Below is a small trained network, with its code and all its weights. Each question gives an input and a class and asks what happens when units are switched off, that is, made to give their printed mean instead of their output.

import numpy as np


def w(rows, s, z=0):
    codes = np.array(rows[::2]) - 128.0
    scale = np.full(codes.shape[1], s)
    scale[-1] = z or s
    return codes * scale


def norm(h):
    return h / np.sqrt((h * h).mean(-1, keepdims=True) + 1e-5)


def f(y):
    return np.maximum(y, 0)


def log_softmax(a):
    a = a - a.max(-1, keepdims=True)
    return a - np.log(np.exp(a).sum(-1, keepdims=True))


def net(x, mask):
    res = np.array(x, float).reshape(1, 2) / 4 @ E
    u = 0
    for l in range(4):
        y = f(norm(res) @ A[l][:, :-1].T + A[l][:, -1])
        res = res + np.where(mask[u : u + 5], y, B[l][:, -1]) @ B[l][:, :-1]
        u += 5
    return log_softmax(norm(res)[-1] @ U[:, :-1].T + U[:, -1])


A, B = {}, {}
E = w([
[2,193,138],'x0',
[116,112,163],'x1',
],0.0086)
A[0] = w([
[198,91,62,170],'L0N1',
[247,92,53,33],'L0N2',
[246,134,78,10],'L0N3',
[3,209,188,110],'L0N4',
[104,76,244,195],'L0N5',
],0.0055,0.0014)
B[0] = w([
[59,244,254,194],'L0N1',
[161,67,208,208],'L0N2',
[247,177,86,190],'L0N3',
[31,52,107,254],'L0N4',
[203,245,126,185],'L0N5',
],0.0053,0.0052)
A[1] = w([
[163,52,116,153],'L1N1',
[108,42,139,245],'L1N2',
[218,74,107,250],'L1N3',
[165,255,125,1],'L1N4',
[171,66,90,238],'L1N5',
],0.0083,0.0006)
B[1] = w([
[184,134,32,175],'L1N1',
[97,60,147,159],'L1N2',
[60,207,67,253],'L1N3',
[39,82,189,201],'L1N4',
[115,119,1,175],'L1N5',
],0.0081,0.0038)
A[2] = w([
[13,209,89,215],'L2N1',
[201,226,202,2],'L2N2',
[81,141,2,198],'L2N3',
[216,11,84,233],'L2N4',
[51,132,184,73],'L2N5',
],0.0067,0.0012)
B[2] = w([
[214,117,101,254],'L2N1',
[70,30,65,170],'L2N2',
[193,102,162,195],'L2N3',
[110,253,84,166],'L2N4',
[162,152,165,210],'L2N5',
],0.006,0.0064)
A[3] = w([
[42,125,169,68],'L3N1',
[128,139,53,125],'L3N2',
[138,128,164,11],'L3N3',
[84,255,121,194],'L3N4',
[149,57,178,252],'L3N5',
],0.013,0.0033)
B[3] = w([
[165,143,100,254],'L3N1',
[137,143,254,207],'L3N2',
[126,88,132,136],'L3N3',
[225,100,118,250],'L3N4',
[104,134,181,201],'L3N5',
],0.0074,0.0065)
U = w([
[182,122,191,219],'0',
[185,159,4,208],'1',
[65,63,205,40],'2',
[31,88,9,3],'3',
],0.012,0.0045)

Each question gives the input, the list of numbers given to net, and the class t.
The units are the neurons (one row each of A and B). Each row of codes is followed by its name. A weight is (code - 128) times the scale printed after its matrix; where a second scale follows, it is the last column's (A, B and U).
mask holds one flag per neuron, layer by layer. A switched-off neuron (its flag False) gives its mean, the last column of its row in B, instead of its output. The means were averaged over made-up inputs and are rounded, as every weight is.
A unit's drop is (log p(t) with every unit on - log p(t) with that unit switched off) / (log p(t) with every unit on - log p(t) with every unit switched off).
The circuit of an input: a set's keep is (log p(t) with only the set's units on - log p(t) with every unit switched off) / (log p(t) with every unit on - log p(t) with every unit switched off). Starting from the 12 units with the biggest drops (on a tie, the unit counted first), units are removed one at a time, each time the one whose removal leaves the highest keep (on an exact tie, the one counted first), for as long as the keep stays at least 0.8.
units of the circuit, in order: the units of the circuit, biggest drop first
top k neurons: the k neurons with the biggest drops, biggest first
top k neurons in layer l: the k neurons of layer l with the biggest drops, biggest first
drop when u is switched off: that unit's drop, to one decimal
input [6,4], class 1: units of the circuit, in order -> L3N2; L3N4
input [0,-1], class 2: top 4 neurons -> L0N1; L1N3; L2N4; L3N4
input [-3,-1], class 2: units of the circuit, in order -> L0N1; L2N2; L2N1; L3N4
input [4,0], class 1: top 4 neurons -> L0N2; L3N2; L3N1; L1N4
input [0,2], class 2: top 4 neurons -> L1N3; L0N3; L2N4; L0N1
input [7,5], class 1: top 4 neurons -> L3N1; L0N2; L3N2; L1N4
input [0,-7], class 0: top 2 neurons -> L0N4; L0N1
input [-3,-3], class 2: top 4 neurons -> L0N1; L3N2; L0N4; L2N2
input [-3,3], class 2: top 2 neurons in layer 2 -> L2N2; L2N1
input [6,-1], class 1: top 2 neurons in layer 0 -> L0N4; L0N3
input [7,3], class 1: top 3 neurons -> L3N2; L3N4; L1N4
input [2,-5], class 0: top neuron -> L0N2
input [-2,3], class 2: top 2 neurons -> L2N4; L2N2
input [-1,-6], class 0: top 2 neurons -> L0N1; L2N3
input [-3,-7], class 0: top 3 neurons -> L0N1; L3N2; L0N4
input [0,1], class 2: top 3 neurons -> L0N5; L1N3; L0N3
input [-1,-7], class 0: top 2 neurons -> L0N1; L2N4
input [2,3], class 2: top neuron -> L1N3
input [6,-2], class 1: top 4 neurons -> L3N2; L0N4; L0N3; L0N5
input [2,-1], class 2: top neuron in layer 0 -> L0N4
input [8,1], class 1: top 2 neurons in layer 3 -> L3N4; L3N2
input [5,2], class 1: top 2 neurons in layer 0 -> L0N2; L0N4
input [1,3], class 2: top 2 neurons in layer 0 -> L0N1; L0N3
input [1,-6], class 0: top 2 neurons in layer 0 -> L0N3; L0N2
input [8,7], class 1: top 2 neurons in layer 0 -> L0N2; L0N5
input [6,2], class 1: top 3 neurons in layer 0 -> L0N2; L0N4; L0N1
input [1,-8], class 0: top neuron in layer 1 -> L1N3
input [3,-8], class 0: drop when L3N2 is switched off -> 0.5
input [1,-3], class 2: drop when L0N5 is switched off -> 0.6
